Below is a small trained network, with its code and all its weights. Each question gives an input and a class and asks what happens when units are switched off, that is, made to give their printed mean instead of their output.

import numpy as np


def w(rows, s, z=0):
    codes = np.array(rows[::2]) - 128.0
    scale = np.full(codes.shape[1], s)
    scale[-1] = z or s
    return codes * scale


def norm(h):
    return h / np.sqrt((h * h).mean(-1, keepdims=True) + 1e-5)


def f(y):
    return np.maximum(y, 0)


def log_softmax(a):
    a = a - a.max(-1, keepdims=True)
    return a - np.log(np.exp(a).sum(-1, keepdims=True))


def net(x, mask):
    res = np.array(x, float).reshape(1, 5) / 4 @ E
    u = 0
    for l in range(2):
        y = f(norm(res) @ A[l][:, :-1].T + A[l][:, -1])
        res = res + np.where(mask[u : u + 9], y, B[l][:, -1]) @ B[l][:, :-1]
        u += 9
    return log_softmax(norm(res)[-1] @ U[:, :-1].T + U[:, -1])


A, B = {}, {}
E = w([
[160,230,185,124,34],'x0',
[249,213,174,63,175],'x1',
[117,172,89,246,142],'x2',
[111,130,12,65,140],'x3',
[2,194,162,152,235],'x4',
],0.0051)
A[0] = w([
[110,233,24,97,195,123],'0.n0',
[14,81,98,196,134,138],'0.n1',
[61,102,77,159,172,134],'0.n2',
[164,127,90,109,11,62],'0.n3',
[96,118,93,50,100,82],'0.n4',
[137,30,172,140,78,2],'0.n5',
[110,176,225,86,68,157],'0.n6',
[145,122,128,145,208,92],'0.n7',
[142,71,91,153,204,98],'0.n8',
],0.012,0.0041)
B[0] = w([
[254,198,146,173,151,209],'0.n0',
[46,89,91,216,187,254],'0.n1',
[55,151,43,169,159,215],'0.n2',
[148,73,41,95,47,214],'0.n3',
[139,91,121,35,180,171],'0.n4',
[239,223,59,128,131,179],'0.n5',
[60,191,167,95,156,224],'0.n6',
[157,70,236,123,73,164],'0.n7',
[143,93,214,51,178,184],'0.n8',
],0.014,0.0077)
A[1] = w([
[151,166,78,187,31,2],'1.n0',
[78,252,208,149,101,74],'1.n1',
[89,97,161,155,107,94],'1.n2',
[160,192,179,89,69,73],'1.n3',
[8,110,135,197,117,122],'1.n4',
[88,154,60,153,98,73],'1.n5',
[68,200,77,162,157,123],'1.n6',
[52,81,66,141,160,113],'1.n7',
[140,157,98,61,65,74],'1.n8',
],0.013,0.0037)
B[1] = w([
[251,121,92,159,90,186],'1.n0',
[136,252,142,154,146,231],'1.n1',
[126,124,89,148,139,150],'1.n2',
[123,53,169,165,157,220],'1.n3',
[98,32,74,153,157,253],'1.n4',
[212,115,175,156,152,193],'1.n5',
[133,98,209,113,160,244],'1.n6',
[83,85,171,171,151,251],'1.n7',
[80,156,59,124,183,220],'1.n8',
],0.02,0.0071)
U = w([
[149,248,188,154,163,205],'0',
[218,161,20,130,102,153],'1',
[58,178,122,103,60,32],'2',
[41,73,78,192,172,197],'3',
[84,145,38,33,77,78],'4',
[57,165,122,121,14,2],'5',
[119,73,209,90,121,59],'6',
],0.013,0.007)

Each question gives the input, the list of numbers given to net, and the class t.
The units are the neurons (one row each of A and B). Each row of codes is followed by its name. A weight is (code - 128) times the scale printed after its matrix; where a second scale follows, it is the last column's (A, B and U).
mask holds one flag per neuron, layer by layer. A switched-off neuron (its flag False) gives its mean, the last column of its row in B, instead of its output. The means were averaged over made-up inputs and are rounded, as every weight is.
A unit's drop is (log p(t) with every unit on - log p(t) with that unit switched off) / (log p(t) with every unit on - log p(t) with every unit switched off).
The circuit of an input: a set's keep is (log p(t) with only the set's units on - log p(t) with every unit switched off) / (log p(t) with every unit on - log p(t) with every unit switched off). Starting from the 12 units with the biggest drops (on a tie, the unit counted first), units are removed one at a time, each time the one whose removal leaves the highest keep (on an exact tie, the one counted first), for as long as the keep stays at least 0.8.
units of the circuit, in order: the units of the circuit, biggest drop first
top k neurons: the k neurons with the biggest drops, biggest first
k most important neurons of layer l: the k neurons of layer l with the biggest drops, biggest first
drop when u is switched off: that unit's drop, to one decimal
input [7,3,-4,7,-4], class 4: top neuron => [0.n4]
input [7,-4,-5,0,0], class 4: 3 most important neurons of layer 0 => [0.n3; 0.n1; 0.n4]
input [5,-8,-4,-8,-2], class 0: top 2 neurons => [0.n5; 0.n6]
input [-7,8,-3,-3,2], class 6: units of the circuit, in order => [1.n1; 0.n7; 0.n1]
input [6,2,-2,4,-8], class 4: 2 most important neurons of layer 1 => [1.n8; 1.n1]
input [-2,8,6,3,-3], class 0: top 3 neurons => [0.n3; 0.n0; 1.n4]
input [7,-4,-1,-5,-2], class 0: top 2 neurons => [0.n6; 1.n1]
input [-4,7,-2,8,4], class 0: 2 most important neurons of layer 1 => [1.n4; 1.n0]
input [-7,-1,0,-6,-6], class 1: 2 most important neurons of layer 0 => [0.n5; 0.n6]
input [-6,3,-1,6,2], class 1: 4 most important neurons of layer 1 => [1.n7; 1.n6; 1.n1; 1.n3]
input [-5,4,-4,6,6], class 1: 2 most important neurons of layer 0 => [0.n0; 0.n6]
input [-5,5,-4,1,-8], class 1: 2 most important neurons of layer 0 => [0.n6; 0.n1]
input [-8,4,-8,6,4], class 0: 3 most important neurons of layer 0 => [0.n0; 0.n3; 0.n1]
input [8,-3,0,8,7], class 0: units of the circuit, in order => [0.n0]
input [7,-1,-2,-2,4], class 0: top 2 neurons => [1.n1; 0.n1]
input [-4,5,-4,4,8], class 0: 2 most important neurons of layer 0 => [0.n0; 0.n3]
input [-5,3,5,1,0], class 0: top 2 neurons => [0.n0; 1.n4]
input [-1,-5,-7,-8,-3], class 1: top 2 neurons => [0.n5; 1.n0]
input [7,-4,0,-5,-5], class 1: drop when 0.n3 is switched off => 0.7
input [-8,-2,-5,-7,-7], class 1: units of the circuit, in order => [0.n5]
input [2,-3,-7,-8,-2], class 0: drop when 0.n6 is switched off => 1.3
input [6,3,7,-3,-8], class 1: drop when 0.n3 is switched off => 0.2
